Below are the code and all the weights of a small trained network. Each question names an input and a class and asks about switching units off, where a switched-off unit gives its printed mean instead of its output.

import numpy as np


def w(rows, s, z=0):
    codes = np.array(rows[::2]) - 128.0
    scale = np.full(codes.shape[1], s)
    scale[-1] = z or s
    return codes * scale


def norm(h):
    return h / np.sqrt((h * h).mean(-1, keepdims=True) + 1e-5)


def f(y):
    return y / 2 * (1 + np.tanh(0.7978845608 * (y + 0.044715 * y**3)))


def log_softmax(a):
    a = a - a.max(-1, keepdims=True)
    return a - np.log(np.exp(a).sum(-1, keepdims=True))


def net(x, mask):
    res = np.array(x, float).reshape(1, 5) / 4 @ E
    u = 0
    for l in range(3):
        y = f(norm(res) @ A[l][:, :-1].T + A[l][:, -1])
        res = res + np.where(mask[u : u + 13], y, B[l][:, -1]) @ B[l][:, :-1]
        u += 13
    return log_softmax(norm(res)[-1] @ U[:, :-1].T + U[:, -1])


A, B = {}, {}
E = w([
[131,93,121,92,2,94,139],'x0',
[184,179,145,116,130,91,179],'x1',
[212,153,66,171,136,177,166],'x2',
[53,125,138,77,159,123,188],'x3',
[164,46,144,164,143,154,200],'x4',
],0.0072)
A[0] = w([
[187,157,87,154,243,115,205,50],'L0N1',
[32,92,100,111,245,152,131,163],'L0N2',
[134,147,180,113,254,168,217,254],'L0N3',
[127,142,113,46,64,49,153,68],'L0N4',
[171,87,89,115,114,230,104,129],'L0N5',
[85,154,231,84,221,33,13,157],'L0N6',
[141,122,113,167,41,189,88,101],'L0N7',
[113,84,163,153,167,93,166,86],'L0N8',
[123,168,109,143,164,120,109,163],'L0N9',
[145,108,113,203,130,206,91,30],'L0N10',
[193,240,67,154,145,156,126,128],'L0N11',
[124,199,37,97,103,127,52,136],'L0N12',
[58,178,122,121,210,105,115,41],'L0N13',
],0.0066,0.0036)
B[0] = w([
[155,214,183,151,119,132,125,181],'L0N1',
[63,88,105,109,72,150,150,221],'L0N2',
[38,156,116,191,100,192,113,255],'L0N3',
[98,188,207,53,121,181,162,163],'L0N4',
[107,83,74,122,151,95,73,159],'L0N5',
[2,105,10,138,83,182,53,247],'L0N6',
[105,86,164,169,145,112,76,157],'L0N7',
[96,99,164,143,119,152,149,142],'L0N8',
[145,142,88,94,110,147,125,154],'L0N9',
[160,111,97,53,180,88,178,143],'L0N10',
[75,189,98,115,128,125,95,183],'L0N11',
[76,101,130,181,55,182,165,177],'L0N12',
[173,65,110,146,139,134,96,161],'L0N13',
],0.007,0.0062)
A[1] = w([
[68,149,116,142,103,134,13,131],'L1N1',
[149,150,127,144,197,127,195,168],'L1N2',
[236,42,82,147,145,81,74,5],'L1N3',
[169,163,114,164,166,172,138,104],'L1N4',
[104,133,164,135,99,95,114,89],'L1N5',
[131,160,86,121,173,176,109,89],'L1N6',
[208,242,102,145,174,100,119,154],'L1N7',
[123,180,166,16,139,85,140,79],'L1N8',
[215,84,72,132,105,122,125,105],'L1N9',
[105,143,150,152,113,158,180,24],'L1N10',
[223,214,148,169,116,114,132,124],'L1N11',
[84,78,53,72,185,135,160,162],'L1N12',
[194,238,105,165,254,96,115,31],'L1N13',
],0.0086,0.0029)
B[1] = w([
[116,120,55,167,106,162,93,254],'L1N1',
[147,189,137,145,111,188,95,135],'L1N2',
[201,56,181,191,217,68,120,153],'L1N3',
[108,150,153,101,52,179,138,145],'L1N4',
[150,134,129,121,114,191,125,136],'L1N5',
[133,139,91,106,49,149,168,152],'L1N6',
[42,2,58,111,99,119,55,162],'L1N7',
[151,26,131,60,149,74,158,137],'L1N8',
[136,93,108,169,162,100,104,141],'L1N9',
[195,141,149,134,224,130,148,139],'L1N10',
[73,110,84,144,90,202,83,152],'L1N11',
[188,220,58,135,128,138,68,178],'L1N12',
[66,57,14,93,83,98,60,160],'L1N13',
],0.007,0.0082)
A[2] = w([
[120,112,160,23,100,144,179,117],'L2N1',
[144,111,137,169,164,179,188,137],'L2N2',
[91,156,128,136,147,126,61,148],'L2N3',
[97,90,43,150,165,159,126,179],'L2N4',
[161,184,7,148,108,147,102,173],'L2N5',
[120,147,135,69,107,118,140,75],'L2N6',
[87,149,75,51,170,164,144,207],'L2N7',
[156,67,127,180,79,160,46,153],'L2N8',
[198,97,88,142,200,2,104,101],'L2N9',
[105,105,144,32,60,46,155,1],'L2N10',
[92,105,116,39,91,78,128,25],'L2N11',
[183,121,120,95,171,183,109,144],'L2N12',
[104,141,48,92,222,163,132,164],'L2N13',
],0.0083,0.0032)
B[2] = w([
[144,105,167,120,80,106,93,151],'L2N1',
[105,180,118,233,127,104,118,142],'L2N2',
[78,92,86,123,95,125,128,184],'L2N3',
[96,92,120,151,39,45,98,254],'L2N4',
[103,62,87,47,70,166,115,251],'L2N5',
[159,83,148,131,73,115,182,127],'L2N6',
[136,57,151,84,59,108,81,209],'L2N7',
[34,146,83,126,110,85,94,233],'L2N8',
[141,104,192,185,185,31,221,148],'L2N9',
[171,145,138,18,130,165,157,150],'L2N10',
[237,193,161,133,120,175,168,148],'L2N11',
[133,99,119,131,93,145,161,122],'L2N12',
[108,40,94,113,1,142,76,187],'L2N13',
],0.0059,0.0079)
U = w([
[157,57,159,221,198,21,108,172],'0',
[163,180,132,95,222,87,118,1],'1',
[39,110,57,133,44,155,63,201],'2',
[116,203,156,127,213,130,116,44],'3',
[154,175,128,82,236,110,121,6],'4',
[190,123,226,6,91,113,160,167],'5',
[148,225,180,191,156,183,196,103],'6',
],0.013,0.0052)

Each question gives the input, the list of numbers given to net, and the class t.
The units are the neurons (one row each of A and B). Each row of codes is followed by its name. A weight is (code - 128) times the scale printed after its matrix; where a second scale follows, it is the last column's (A, B and U).
mask holds one flag per neuron, layer by layer. A switched-off neuron (its flag False) gives its mean, the last column of its row in B, instead of its output. The means were averaged over made-up inputs and are rounded, as every weight is.
A unit's drop is (log p(t) with every unit on - log p(t) with that unit switched off) / (log p(t) with every unit on - log p(t) with every unit switched off).
unit that matters most: the unit with the biggest drop
top k neurons: the k neurons with the biggest drops, biggest first
top k neurons in layer l: the k neurons of layer l with the biggest drops, biggest first
drop when u is switched off: that unit's drop, to one decimal
input [6,6,-2,-2,6], class 5: unit that matters most => L0N4
input [5,1,-3,-3,2], class 5: top 2 neurons => (L0N6, L0N4)
input [-7,3,1,6,4], class 6: top 2 neurons in layer 0 => (L0N1, L0N6)
input [7,2,-4,-7,4], class 0: top 2 neurons => (L0N3, L0N6)
input [0,4,-2,-2,3], class 6: top 3 neurons => (L0N8, L1N1, L0N6)
input [4,4,1,-3,4], class 0: top 2 neurons => (L0N3, L1N3)
input [3,1,4,3,2], class 6: top 2 neurons in layer 1 => (L1N13, L1N1)
input [-4,1,1,7,4], class 6: top 2 neurons => (L0N6, L0N1)
input [4,2,-6,-1,1], class 5: top 2 neurons in layer 0 => (L0N4, L0N3)
input [7,0,6,6,4], class 5: top 4 neurons in layer 0 => (L0N6, L0N3, L0N4, L0N13)
input [3,3,-3,7,-3], class 5: top 3 neurons => (L0N4, L1N8, L0N3)
input [3,-4,2,2,8], class 0: top 2 neurons in layer 0 => (L0N6, L0N4)
input [7,0,-2,-1,6], class 5: top 2 neurons => (L0N4, L0N6)
input [8,-6,4,-4,1], class 0: top 2 neurons in layer 0 => (L0N6, L0N3)
input [7,8,3,-7,8], class 0: unit that matters most => L1N3
input [6,7,-1,-4,6], class 0: top 2 neurons in layer 0 => (L0N3, L0N2)
input [6,7,-5,3,-8], class 5: top 2 neurons in layer 0 => (L0N4, L0N3)
input [2,0,2,4,8], class 6: drop when L0N6 is switched off => 0.7
input [-3,-7,2,-5,4], class 0: drop when L1N3 is switched off => 0.3
input [3,5,3,3,4], class 6: unit that matters most => L1N1
input [3,3,1,-1,4], class 0: drop when L0N11 is switched off => 0.1
